Here is a tiny trained network, its code and every weight. The questions are about switching its units off for an input and a class, where a switched-off unit gives its printed mean instead of its output.

import numpy as np


def w(rows, s, z=0):
    codes = np.array(rows[::2]) - 128.0
    scale = np.full(codes.shape[1], s)
    scale[-1] = z or s
    return codes * scale


def f(y):
    return y / 2 * (1 + np.tanh(0.7978845608 * (y + 0.044715 * y**3)))


def log_softmax(a):
    a = a - a.max(-1, keepdims=True)
    return a - np.log(np.exp(a).sum(-1, keepdims=True))


def net(x, mask):
    res = np.array(x, float).reshape(1, 5) / 4 @ E
    y = f(res @ A[0][:, :-1].T + A[0][:, -1])
    res = res + np.where(mask, y, B[0][:, -1]) @ B[0][:, :-1]
    return log_softmax(res[-1] @ U[:, :-1].T + U[:, -1])


A, B = {}, {}
E = w([
[21,178,160,106,213,68,137,128,63],'x0',
[125,115,65,147,206,87,180,89,226],'x1',
[180,49,155,97,130,8,131,130,78],'x2',
[130,136,140,145,123,122,134,122,132],'x3',
[149,105,182,193,175,119,1,89,171],'x4',
],0.0085)
A[0] = w([
[143,89,88,160,180,45,144,71,186,122],'N1',
[231,154,122,104,92,127,152,105,154,79],'N2',
[170,100,97,170,66,114,130,86,130,48],'N3',
[79,148,175,126,175,88,113,149,113,37],'N4',
[201,94,102,92,71,182,55,69,159,116],'N5',
[177,36,149,98,152,41,121,146,82,17],'N6',
[143,65,181,197,211,108,35,137,144,61],'N7',
[125,142,243,144,40,120,62,175,65,255],'N8',
[78,165,112,179,136,228,113,144,125,11],'N9',
[182,122,124,102,102,47,254,142,89,126],'N10',
[152,47,203,107,103,78,127,156,111,115],'N11',
],0.009,0.0052)
B[0] = w([
[196,101,24,32,137,209,132,50,139,205],'N1',
[77,162,225,94,132,61,225,48,57,155],'N2',
[54,197,174,16,129,75,145,73,81,145],'N3',
[135,246,236,12,157,79,135,46,91,163],'N4',
[115,154,254,45,150,78,158,118,85,190],'N5',
[35,178,133,135,22,52,78,110,228,193],'N6',
[31,68,137,230,91,174,254,250,81,198],'N7',
[178,84,67,64,189,208,149,82,128,252],'N8',
[52,114,142,121,34,107,4,111,233,158],'N9',
[55,43,169,118,145,180,101,176,133,216],'N10',
[138,131,98,87,92,209,61,111,223,186],'N11',
],0.008,0.011)
U = w([
[70,155,121,131,17,63,15,93,228,108],'0',
[75,236,248,72,228,6,186,36,15,60],'1',
[135,106,119,111,175,146,150,127,117,254],'2',
[57,83,124,158,89,178,253,239,66,79],'3',
[194,114,40,74,184,210,137,52,118,17],'4',
[217,85,61,182,111,36,62,133,41,134],'5',
],0.0073,0.0086)

Each question gives the input, the list of numbers given to net, and the class t.
The units are the neurons (one row each of A and B). Each row of codes is followed by its name. A weight is (code - 128) times the scale printed after its matrix; where a second scale follows, it is the last column's (A, B and U).
mask holds one flag per neuron, in row order. A switched-off neuron (its flag False) gives its mean, the last column of its row in B, instead of its output. The means were averaged over made-up inputs and are rounded, as every weight is.
A unit's drop is (log p(t) with every unit on - log p(t) with that unit switched off) / (log p(t) with every unit on - log p(t) with every unit switched off).
The circuit of an input: a set's keep is (log p(t) with only the set's units on - log p(t) with every unit switched off) / (log p(t) with every unit on - log p(t) with every unit switched off). Starting from all 11 units, units are removed one at a time, each time the one whose removal leaves the highest keep (on an exact tie, the one counted first), for as long as the keep stays at least 0.8.
units of the circuit, in order: the units of the circuit, biggest drop first
most important unit: the unit with the biggest drop
top k neurons: the k neurons with the biggest drops, biggest first
drop of u: that unit's drop, to one decimal
input [6,-8,0,1,-3], class 4: top 2 neurons : [N8, N5]
input [-3,2,-7,2,-2], class 0: most important unit : N9
input [-6,2,5,-4,3], class 1: top 2 neurons : [N5, N2]
input [5,-2,-7,-4,-7], class 0: top 3 neurons : [N9, N7, N8]
input [1,-6,6,5,0], class 0: top 2 neurons : [N6, N1]
input [6,-7,6,-6,0], class 4: top 4 neurons : [N8, N11, N9, N5]
input [6,-6,6,3,-4], class 0: units of the circuit, in order : [N6, N11]
input [-4,2,-2,-4,4], class 1: units of the circuit, in order : [N5, N11]
input [3,0,5,-3,5], class 0: top 3 neurons : [N6, N11, N10]
input [-4,-5,6,6,8], class 3: top 2 neurons : [N7, N8]
input [2,1,7,-3,-6], class 0: top 2 neurons : [N6, N7]
input [4,5,6,-2,5], class 0: top 2 neurons : [N6, N8]
input [-3,-4,2,3,-1], class 4: top 4 neurons : [N8, N7, N6, N11]
input [-7,2,5,0,6], class 1: units of the circuit, in order : [N5]
input [-1,-8,4,1,5], class 4: drop of N8 : 2.3
input [7,-4,8,-1,-7], class 0: drop of N11 : 0.2
input [-8,-5,-5,7,-3], class 1: drop of N10 : 0.0
